Below are the code and all the weights of a small trained network. Each question names an input and a class and asks about switching units off, where a switched-off unit gives its printed mean instead of its output.

import numpy as np


def w(rows, s, z=0):
    codes = np.array(rows[::2]) - 128.0
    scale = np.full(codes.shape[1], s)
    scale[-1] = z or s
    return codes * scale


def norm(h):
    return h / np.sqrt((h * h).mean(-1, keepdims=True) + 1e-5)


def f(y):
    return y / 2 * (1 + np.tanh(0.7978845608 * (y + 0.044715 * y**3)))


def log_softmax(a):
    a = a - a.max(-1, keepdims=True)
    return a - np.log(np.exp(a).sum(-1, keepdims=True))


def net(x, mask):
    res = np.array(x, float).reshape(1, 2) / 4 @ E
    u = 0
    for l in range(4):
        y = f(norm(res) @ A[l][:, :-1].T + A[l][:, -1])
        res = res + np.where(mask[u : u + 5], y, B[l][:, -1]) @ B[l][:, :-1]
        u += 5
    return log_softmax(norm(res)[-1] @ U[:, :-1].T + U[:, -1])


A, B = {}, {}
E = w([
[97,137,113,90,164,131,93,35,4],'x0',
[166,183,72,168,72,172,153,108,72],'x1',
],0.014)
A[0] = w([
[39,181,255,55,105,96,99,187,130,6],'0.n0',
[128,189,156,67,163,133,104,102,177,63],'0.n1',
[117,149,149,107,143,87,137,62,95,86],'0.n2',
[112,201,145,83,97,130,192,140,174,56],'0.n3',
[130,168,160,80,143,109,124,123,130,152],'0.n4',
],0.0075,0.0017)
B[0] = w([
[193,140,131,129,51,49,79,112,115,254],'0.n0',
[117,150,182,165,127,156,190,16,162,153],'0.n1',
[123,119,29,110,134,89,106,151,126,211],'0.n2',
[85,229,190,100,183,175,36,175,82,175],'0.n3',
[178,2,92,141,135,128,136,128,126,155],'0.n4',
],0.0076,0.0038)
A[1] = w([
[150,95,28,155,100,67,141,107,147,88],'1.n0',
[181,235,117,111,50,76,89,121,109,146],'1.n1',
[2,158,165,126,168,93,68,101,112,3],'1.n2',
[190,145,206,101,70,94,74,148,93,71],'1.n3',
[49,194,124,150,103,137,143,103,142,27],'1.n4',
],0.006,0.0024)
B[1] = w([
[187,146,140,119,229,121,254,225,179,169],'1.n0',
[128,27,218,125,225,154,154,131,127,253],'1.n1',
[107,134,122,181,41,90,160,199,75,154],'1.n2',
[156,110,157,187,169,236,99,112,118,175],'1.n3',
[93,153,217,106,114,133,122,62,164,108],'1.n4',
],0.0084,0.0028)
A[2] = w([
[153,106,164,162,199,182,97,122,179,2],'2.n0',
[200,191,130,187,82,177,234,118,61,124],'2.n1',
[54,113,93,159,164,150,117,92,81,213],'2.n2',
[137,102,95,54,218,114,228,123,121,84],'2.n3',
[103,130,115,141,2,96,183,181,175,113],'2.n4',
],0.0084,0.0014)
B[2] = w([
[61,126,68,158,199,140,136,201,1,208],'2.n0',
[220,15,218,105,105,49,199,81,128,254],'2.n1',
[66,101,142,183,13,177,105,175,214,200],'2.n2',
[106,193,98,163,227,177,76,190,98,195],'2.n3',
[89,136,119,108,147,213,178,75,84,205],'2.n4',
],0.0081,0.0059)
A[3] = w([
[179,125,119,152,103,181,253,207,226,91],'3.n0',
[197,95,159,68,122,9,91,122,161,254],'3.n1',
[54,108,236,67,165,52,85,61,185,136],'3.n2',
[60,68,35,112,81,108,70,62,34,110],'3.n3',
[64,82,105,138,142,115,146,90,39,83],'3.n4',
],0.007,0.0019)
B[3] = w([
[25,236,30,71,93,97,1,49,182,255],'3.n0',
[226,20,115,125,40,130,227,74,8,226],'3.n1',
[175,185,163,209,89,200,243,55,12,209],'3.n2',
[80,196,188,104,95,161,65,152,231,226],'3.n3',
[88,170,42,95,168,64,167,154,207,192],'3.n4',
],0.0076,0.0065)
U = w([
[42,204,96,101,98,166,60,108,196,86],'0',
[232,88,159,144,88,138,211,79,115,250],'1',
[136,127,94,146,249,142,129,209,110,41],'2',
],0.014,0.0019)

Each question gives the input, the list of numbers given to net, and the class t.
The units are the neurons (one row each of A and B). Each row of codes is followed by its name. A weight is (code - 128) times the scale printed after its matrix; where a second scale follows, it is the last column's (A, B and U).
mask holds one flag per neuron, layer by layer. A switched-off neuron (its flag False) gives its mean, the last column of its row in B, instead of its output. The means were averaged over made-up inputs and are rounded, as every weight is.
A unit's drop is (log p(t) with every unit on - log p(t) with that unit switched off) / (log p(t) with every unit on - log p(t) with every unit switched off).
The circuit of an input: a set's keep is (log p(t) with only the set's units on - log p(t) with every unit switched off) / (log p(t) with every unit on - log p(t) with every unit switched off). Starting from the 12 units with the biggest drops (on a tie, the unit counted first), units are removed one at a time, each time the one whose removal leaves the highest keep (on an exact tie, the one counted first), for as long as the keep stays at least 0.8.
units of the circuit, in order: the units of the circuit, biggest drop first
k most important neurons: the k neurons with the biggest drops, biggest first
top k neurons in layer l: the k neurons of layer l with the biggest drops, biggest first
drop of u: that unit's drop, to one decimal
input [-7,6], class 0: units of the circuit, in order	[3.n0]
input [3,-3], class 2: top 3 neurons in layer 0	[0.n2 0.n3 0.n4]
input [3,-2], class 2: 3 most important neurons	[0.n2 1.n0 0.n3]
input [-4,3], class 0: 2 most important neurons	[0.n0 3.n0]
input [3,-1], class 2: 3 most important neurons	[0.n2 1.n0 2.n3]
input [-6,-5], class 0: 2 most important neurons	[2.n1 3.n0]
input [-2,-3], class 2: 2 most important neurons	[2.n0 1.n3]
input [7,-8], class 1: 3 most important neurons	[2.n0 3.n2 0.n0]
input [-6,-7], class 1: 4 most important neurons	[2.n3 0.n0 2.n2 3.n1]
input [3,-4], class 1: 3 most important neurons	[0.n0 2.n0 3.n1]
input [-1,-4], class 1: top 2 neurons in layer 2	[2.n3 2.n4]
input [8,7], class 0: 3 most important neurons	[3.n3 3.n1 2.n2]
input [-7,-6], class 0: 2 most important neurons	[2.n1 3.n0]
input [-2,1], class 2: top neuron in layer 2	[2.n0]
input [2,1], class 2: 2 most important neurons	[1.n0 2.n3]
input [-2,-2], class 2: 2 most important neurons	[2.n0 1.n3]
input [-1,0], class 2: drop of 3.n0	0.1
input [2,-6], class 1: drop of 0.n4	0.0
input [1,0], class 2: drop of 1.n0	0.2
input [6,5], class 0: drop of 3.n3	0.2
